Facts:
J_482 (λ a)
J_144 (Ξ J_792) (λ a)
J_665 (Ξ J_375 J_119) (λ a)
J_502 (Ξ J_71 J_322 J_665 J_636) (λ d)
J_624 (Ξ J_400 J_935) (λ b)
J_114 (Ξ J_653 J_642) (λ a)
J_712 (λ a)
J_914 (Ξ J_245) (λ a)
J_102 (λ a)
J_98 (Ξ J_653 J_868) (λ a)
J_733 (Ξ J_363) (λ b)
J_666 (Ξ J_916 J_119 J_67) (λ b)
J_299 (λ e)
J_556 (Ξ J_352 J_67) (λ a)
J_206 (λ c)
J_999 (Ξ J_473) (λ c)
J_684 (Ξ J_826 J_210) (λ a)
J_934 (Ξ J_792 J_653 J_623) (λ a)
J_636 (Ξ J_817 J_102 J_647) (λ c)
J_826 (Ξ J_272 J_957) (λ e)
J_223 (Ξ J_828 J_609) (λ a)
J_384 (Ξ J_731 J_496 J_828) (λ a)
J_623 (Ξ J_439) (λ a)
J_577 (Ξ J_119) (λ e)
J_742 (Ξ J_733) (λ a)
J_785 (Ξ J_473 J_94 J_67) (λ a)
J_469 (Ξ J_976) (λ a)
J_380 (Ξ J_976) (λ d)
J_132 (Ξ J_642) (λ e)
J_455 (Ξ J_467 J_375) (λ c)
J_935 (λ a)
J_862 (Ξ J_473) (λ b)
J_304 (Ξ J_496 J_266 J_852 J_119) (λ e)
J_691 (Ξ J_825) (λ b)
J_617 (λ a)
J_966 (Ξ J_862 J_473) (λ b)
J_642 (Ξ J_268) (λ a)
J_272 (Ξ J_664) (λ a)
J_818 (Ξ J_363 J_144 J_455) (λ b)
J_398 (Ξ J_593) (λ a)
J_916 (Ξ J_207) (λ a)
J_597 (Ξ J_539) (λ a)
J_945 (λ b)
J_383 (Ξ J_642) (λ a)
J_693 (Ξ J_817) (λ c)
J_603 (Ξ J_665) (λ d)
J_168 (Ξ J_826 J_114) (λ b)
J_119 (Ξ J_467) (λ b)
J_95 (Ξ J_653) (λ d)
J_496 (Ξ J_868) (λ a)
J_539 (λ e)
J_192 (Ξ J_363) (λ a)
J_254 (Ξ J_712 J_352) (λ a)
J_71 (Ξ J_945 J_375) (λ c)
J_94 (Ξ J_862 J_29) (λ d)
J_731 (λ c)
J_771 (Ξ J_67) (λ d)
J_866 (Ξ J_653 J_771 J_207 J_119) (λ d)
J_245 (λ b)
J_744 (Ξ J_152 J_410) (λ a)
J_152 (λ b)
J_669 (Ξ J_302 J_868) (λ b)
J_881 (Ξ J_245) (λ c)
J_613 (λ c)
J_197 (Ξ J_276 J_363) (λ c)
J_419 (λ d)
J_776 (Ξ J_473) (λ b)
J_407 (Ξ J_934 J_206 J_664) (λ d)
J_664 (Ξ J_467) (λ a)
J_668 (Ξ J_999 J_862) (λ a)
J_882 (Ξ J_617 J_828) (λ b)
J_10 (Ξ J_245 J_67) (λ b)
J_210 (Ξ J_467) (λ a)
J_750 (Ξ J_455) (λ c)
J_322 (Ξ J_102 J_836 J_268) (λ a)
J_207 (Ξ J_363 J_945 J_665) (λ c)
J_751 (Ξ J_152 J_383) (λ e)
J_298 (Ξ J_648 J_152 J_67) (λ a)
J_311 (Ξ J_593) (λ a)
J_363 (Ξ J_467 J_945) (λ b)
J_268 (Ξ J_71 J_776) (λ a)
J_986 (Ξ J_455 J_256) (λ a)
J_439 (Ξ J_192) (λ d)
J_467 (Ξ J_945) (λ b)
J_984 (Ξ J_496 J_999 J_375 J_665) (λ b)
J_474 (Ξ J_914 J_653 J_119) (λ a)
J_620 (Ξ J_375 J_352) (λ a)
J_252 (Ξ J_577) (λ a)
J_426 (Ξ J_467 J_473) (λ a)
J_29 (Ξ J_593) (λ d)
J_276 (Ξ J_828) (λ b)
J_653 (λ e)
J_960 (Ξ J_439) (λ a)
J_473 (Ξ J_467) (λ d)
J_976 (Ξ J_665) (λ d)
J_828 (Ξ J_152) (λ a)
J_648 (Ξ J_868 J_455) (λ a)
J_775 (Ξ J_733) (λ a)
J_868 (Ξ J_119) (λ b)
J_375 (Ξ J_653) (λ a)
J_836 (Ξ J_467 J_71 J_455) (λ c)
J_954 (Ξ J_98) (λ d)
J_898 (Ξ J_132 J_976) (λ a)
J_593 (Ξ J_836) (λ d)
J_596 (Ξ J_862 J_941) (λ a)
J_647 (Ξ J_653) (λ a)
J_510 (Ξ J_966 J_98 J_207 J_828) (λ b)
J_352 (λ a)
J_50 (Ξ J_945 J_825 J_119) (λ e)
J_618 (Ξ J_930 J_776) (λ d)
J_852 (Ξ J_945 J_881) (λ b)
J_968 (Ξ J_828 J_647) (λ a)
J_400 (λ a)
J_609 (Ξ J_467 J_473 J_94) (λ c)
J_941 (Ξ J_539 J_352) (λ c)
J_28 (Ξ J_276) (λ a)
J_628 (Ξ J_999) (λ a)
J_302 (Ξ J_836) (λ e)
J_499 (λ a)
J_570 (Ξ J_744 J_935) (λ d)
J_389 (λ c)
J_184 (Ξ J_744) (λ e)
J_784 (Ξ J_496 J_976 J_207) (λ a)
J_136 (Ξ J_467) (λ c)
J_913 (Ξ J_945) (λ b)
J_703 (Ξ J_71 J_653 J_775 J_825) (λ d)
J_266 (λ a)
J_817 (Ξ J_984 J_206) (λ a)
J_64 (Ξ J_499 J_703) (λ a)
J_256 (Ξ J_665) (λ e)
J_906 (Ξ J_469) (λ a)
J_972 (Ξ J_268) (λ a)
J_792 (λ b)
J_685 (Ξ J_999) (λ d)
J_67 (Ξ J_653) (λ e)
J_957 (Ξ J_731 J_496) (λ a)
J_930 (λ b)
J_54 (Ξ J_400 J_613) (λ a)
J_825 (Ξ J_577) (λ b)
J_757 (Ξ J_945) (λ c)
J_359 (Ξ J_881) (λ e)
J_275 (λ b)
J_633 (Ξ J_862 J_665) (λ c)
J_758 (Ξ J_653 J_256) (λ e)
J_410 (Ξ J_836) (λ a)

Known rows:
14 10 10 -7 18 2 -3 -8 9 -6 4 2 -14 6 1 18 14 -14 -10 14 2 -2 22 -19 11 -5 8 12 -16 19 -15 -2 -16 -10 : J_268
23 6 15 20 -13 6 4 -13 26 -7 -7 0 -17 -22 4 6 -1 3 0 -15 2 -8 0 0 22 3 11 23 -1 -5 2 4 2 -10 : J_252
-1 17 9 9 -13 3 2 -1 -2 -24 -19 -2 -10 3 11 -18 -3 9 -1 9 10 20 24 11 20 -9 7 -7 -10 20 6 -2 9 -3 : J_957
19 11 11 -1 -11 5 0 -5 18 7 4 4 -11 -17 -4 7 -1 5 -5 -13 -2 -12 -1 -5 17 -8 23 34 -10 -10 0 3 3 -23 : J_64
6 13 3 -12 2 4 6 -12 6 -6 -7 8 -11 6 9 -4 -9 5 -8 6 5 -4 10 0 16 -8 24 12 -5 18 -11 -1 -4 -13 : J_114
28 -19 5 -22 52 -5 44 -19 10 -18 -23 8 -12 3 -13 7 1 27 -2 1 1 -17 -3 -3 -20 15 0 -16 9 2 -21 2 -5 5 : J_352
5 8 8 3 -14 7 1 -10 -32 22 3 -2 -14 9 8 -9 -16 -3 -14 3 4 12 -5 12 9 -34 16 6 8 4 4 -8 14 -16 : J_168
21 -50 38 -15 27 17 1 6 -3 -8 -32 -23 -6 -12 23 24 -4 -21 -33 7 2 10 -11 0 -15 1 -29 13 6 5 -4 -10 13 14 : J_945
-11 9 2 23 -19 7 8 -19 -12 15 -2 10 -20 7 10 -11 -4 -15 -10 -15 0 12 -12 14 1 -38 12 -5 13 -4 20 -7 29 -11 : J_510
-10 -10 3 -3 16 1 -9 8 -1 5 13 18 -18 5 7 26 21 -20 -18 0 7 2 19 -20 0 -3 -19 11 5 -14 -7 -15 4 -14 : J_836
4 -18 8 8 0 21 0 2 -11 -12 -2 4 -10 -10 31 -10 -5 -4 -13 -9 11 -2 13 0 21 6 -18 -5 14 -13 -9 -16 15 -1 : J_207
13 -8 -15 5 11 0 42 -5 -19 6 15 15 -15 -3 -17 -2 -1 31 4 -15 5 7 2 -10 -14 0 -13 -18 15 -33 -20 4 4 -4 : J_941
10 -28 14 0 -8 -1 4 12 9 -12 -6 0 -15 -15 14 4 -8 5 -8 -9 11 -7 1 -9 10 19 -20 -7 26 -30 -14 0 10 9 : J_881
-6 -4 -4 9 -5 18 -5 12 -13 6 16 15 -9 -6 16 10 22 -1 -8 -17 7 22 13 -1 10 -6 -19 7 -1 -29 5 -4 20 -11 : J_136
-11 3 19 22 5 5 -4 -7 -20 7 -3 -1 -5 -17 3 -5 -5 2 0 5 -20 -24 14 -6 11 -14 13 -7 2 -9 -3 -7 -1 -6 : J_603
-9 10 22 22 -9 -1 -9 5 -24 0 0 -18 -5 -12 8 -16 -17 4 0 11 -12 -19 23 -9 15 -19 15 -14 0 -2 -8 0 -7 -2 : J_380
8 -3 -5 -13 15 2 0 14 -17 -7 -11 -14 -9 -6 1 -25 -3 -8 -18 4 11 15 15 2 22 -25 8 -7 -6 0 20 7 12 3 : J_826

Rows:
No name comes twice in this set of rows, the named rows included.
16 -24 5 -7 12 2 1 0 15 -3 -22 -17 -20 -36 9 3 -3 -17 -16 -7 -6 -15 3 -15 23 -4 -5 2 11 -17 9 5 13 6 => J_577
12 -13 -2 11 -10 -3 2 -2 11 6 -16 -14 -22 -27 -6 -14 -16 -3 -7 -17 0 -8 -7 -10 25 -12 3 -6 18 -27 23 8 20 3 => J_359
-7 -19 16 -17 -9 1 4 1 -8 1 -19 -9 -22 16 9 2 -5 0 -21 3 15 18 -4 14 -6 -24 -6 1 17 12 11 -10 42 3 => J_276
12 5 -3 -10 17 -6 -9 6 -19 -2 -3 -26 -23 -4 -1 -16 -10 -24 -14 10 -1 -8 22 -23 29 -14 8 -13 6 4 -7 10 -12 -7 => J_132
-7 -2 -8 -16 24 -4 -1 -9 11 4 -11 -6 -25 -8 -5 11 10 -31 -18 -2 -3 -11 16 -19 16 -18 3 3 7 -7 23 -3 14 -10 => J_302
2 -30 14 -2 6 -1 2 24 -17 -29 -9 -6 -12 20 22 -17 -5 -4 -23 12 21 16 25 -2 12 0 -19 -27 21 3 -8 -5 16 7 => J_731
5 -12 -8 -17 34 2 9 -7 -7 6 -18 -11 -21 -12 10 -5 -1 -23 -22 1 -3 -10 8 -5 22 -10 0 -9 6 -9 2 -5 2 -2 => J_256
21 -29 27 -3 6 11 -2 -5 7 13 -20 -18 -12 -17 8 25 -12 -12 -26 1 -7 -9 -15 -4 1 -6 -9 23 6 -5 -14 -12 13 2 => J_825
7 6 -8 27 -1 6 13 -3 -23 6 25 16 -12 -1 8 1 11 3 0 -18 -7 9 11 -9 2 -5 -8 -12 9 -27 -4 -2 1 -8 => J_633
4 -37 24 -13 29 21 3 -4 -8 -4 -20 -9 -12 4 7 25 7 -13 -31 12 5 21 -2 -2 -18 -14 -27 11 -3 3 9 -15 18 11 => J_467
4 3 15 -7 -36 -33 -1 8 5 29 10 -22 -38 16 -31 8 -18 3 -1 -2 15 4 -8 -16 -13 -41 14 14 26 -8 -7 18 18 -13 => J_624
-14 9 10 8 -25 -3 3 -9 -17 10 -4 8 -17 25 9 -10 -7 -4 -11 -2 6 22 -6 19 -4 -37 8 -5 20 1 12 -2 32 3 => J_882
13 -14 3 -20 15 -10 10 5 -8 5 -11 -26 -28 -8 -22 -12 -7 -3 -6 -6 4 4 9 -14 8 -24 3 -10 8 -18 7 17 3 3 => J_299
-7 20 -1 2 -15 -11 11 -22 26 1 2 26 -23 8 2 -2 12 7 7 -10 -2 -3 2 7 10 -17 18 2 11 6 10 -5 20 -15 => J_298
7 -47 3 -52 64 3 7 0 4 -12 -35 -11 -10 -6 18 3 -13 -18 -25 13 2 -20 6 -13 17 9 -4 -10 13 2 -12 -15 12 5 => J_653

The same elements again, as new rows of numbers:
Known rows:
7 -4 -15 23 -34 3 -10 -1 -21 -1 -6 10 -1 2 10 -28 9 -3 -35 -8 5 11 39 3 6 16 -8 -9 -14 -5 : J_966
-4 2 -12 -2 -4 -1 -6 -2 14 3 10 1 12 -3 2 -5 -13 -1 4 -2 3 -7 -21 0 2 0 9 0 6 -13 : J_223
-2 15 8 20 0 -3 5 -5 -18 -4 -31 -1 -3 -8 -6 0 21 6 -12 -2 0 -9 -27 -19 -26 -2 3 7 37 74 : J_577
7 3 2 12 -8 1 -4 -4 15 -4 -8 2 -5 -1 -4 -9 10 4 0 -4 -1 5 14 0 -37 3 -1 -7 0 5 : J_691
-3 -3 -11 -3 -3 1 -12 -13 22 8 19 -1 20 -7 -4 -15 -29 1 19 -6 0 -12 -50 -5 -14 -6 19 2 7 -31 : J_828
19 11 10 -9 8 -4 2 -16 -14 4 -9 1 -5 2 -30 3 -10 -1 9 -15 3 -6 26 -4 21 5 4 13 -23 14 : J_758
0 -13 6 -6 -2 10 -5 -18 3 1 11 -21 -11 0 -3 -17 -29 12 -7 -3 1 9 -13 -1 -26 -11 1 -9 8 -16 : J_152
13 -20 3 7 -13 0 4 2 -16 -6 -9 16 6 1 17 -11 20 -3 -18 -3 6 1 6 -7 28 3 -1 -8 -16 -3 : J_94
-6 20 0 6 10 0 6 3 13 0 -7 2 4 -3 -9 8 -11 3 5 -4 11 -7 -4 15 9 7 2 3 -10 34 : J_474
-2 5 -8 -3 -2 -1 -5 -4 19 4 10 2 13 -3 -3 -2 -16 0 10 -4 3 -7 -18 2 0 1 11 2 -2 -14 : J_968
-6 -24 1 -20 16 -13 -2 17 0 -2 -7 4 -10 7 -22 -5 12 -21 3 19 -7 2 -1 24 -25 -20 -30 31 3 -12 : J_836
-9 5 -8 3 -2 -1 1 3 10 1 3 1 7 -4 3 -1 -2 8 4 0 4 -8 -24 -2 -2 0 9 0 16 0 : J_957
14 -3 1 -10 -2 -3 -10 -17 -11 2 -4 -1 1 0 -11 -4 -2 -1 -2 -9 -6 -6 -6 -17 -2 -2 11 11 12 1 : J_751
-16 -3 -4 -19 4 8 4 -2 -6 1 12 -18 -7 1 14 8 -21 15 -22 9 4 2 -16 2 22 -3 3 -4 12 -4 : J_352
9 -5 -14 19 -31 2 -12 1 -15 -3 -9 10 -1 3 10 -25 11 -6 -42 -8 5 12 43 9 1 15 -10 -7 -14 -2 : J_776
-7 0 -8 -14 0 -6 1 7 16 -3 0 4 2 1 0 8 12 7 -10 6 2 -5 -8 6 0 3 -1 7 4 -12 : J_311
3 7 5 20 -10 1 -2 0 17 -7 -17 3 -4 -4 0 -7 19 8 -7 -4 -2 3 3 -1 -54 4 0 -9 8 29 : J_825

Rows:
No name comes twice in this set of rows, the named rows included.
-5 6 -16 2 -17 0 -1 8 -9 1 1 9 7 1 11 2 8 5 -20 0 4 -2 8 1 25 13 3 -3 -3 -7 => J_668
-13 11 -6 12 -1 -2 7 6 11 0 -6 1 8 -6 -3 -4 2 10 5 0 8 -11 -37 -1 -11 -1 7 0 22 24 => J_496
-7 3 -9 2 -2 0 -3 -2 12 4 8 0 12 -4 1 -4 -12 3 6 -2 1 -8 -28 -2 -4 -3 12 -2 10 -10 => J_384
10 1 3 9 -9 0 -4 -5 16 -3 -3 1 -4 0 -8 -14 2 2 4 -6 0 5 12 3 -32 3 -2 -3 -7 -7 => J_168
16 -1 3 -14 -3 -6 -7 -12 -7 -2 -11 6 -2 2 -12 5 18 3 -8 -9 -8 -4 14 -16 -1 5 7 13 -3 3 => J_132
-5 14 -5 4 -1 -1 1 4 9 2 6 4 6 -2 8 11 5 2 11 0 -1 -4 -6 -4 4 6 9 -6 7 -2 => J_916
-7 6 -8 -4 4 -5 2 8 9 2 7 -3 3 2 -8 3 -2 0 8 4 6 -5 -12 5 11 -1 0 2 6 -11 => J_986
3 1 4 13 -6 -1 -2 -3 17 -4 -8 2 -5 -1 -14 -17 7 6 0 -6 2 1 -1 2 -43 -2 -4 -2 5 7 => J_669
-10 10 -6 4 -1 -1 2 7 11 -2 -4 5 5 -3 10 7 4 6 -7 3 2 -6 -16 2 -3 4 5 0 14 18 => J_252
-4 5 -8 -3 -1 0 -3 -2 16 1 2 3 9 -3 1 1 -8 4 1 -1 3 -7 -17 3 1 3 8 2 1 -2 => J_298
-9 12 -7 4 -5 -4 6 10 -4 4 13 2 4 1 -3 1 6 6 16 -1 3 -6 -6 -4 15 1 6 -3 10 -23 => J_469

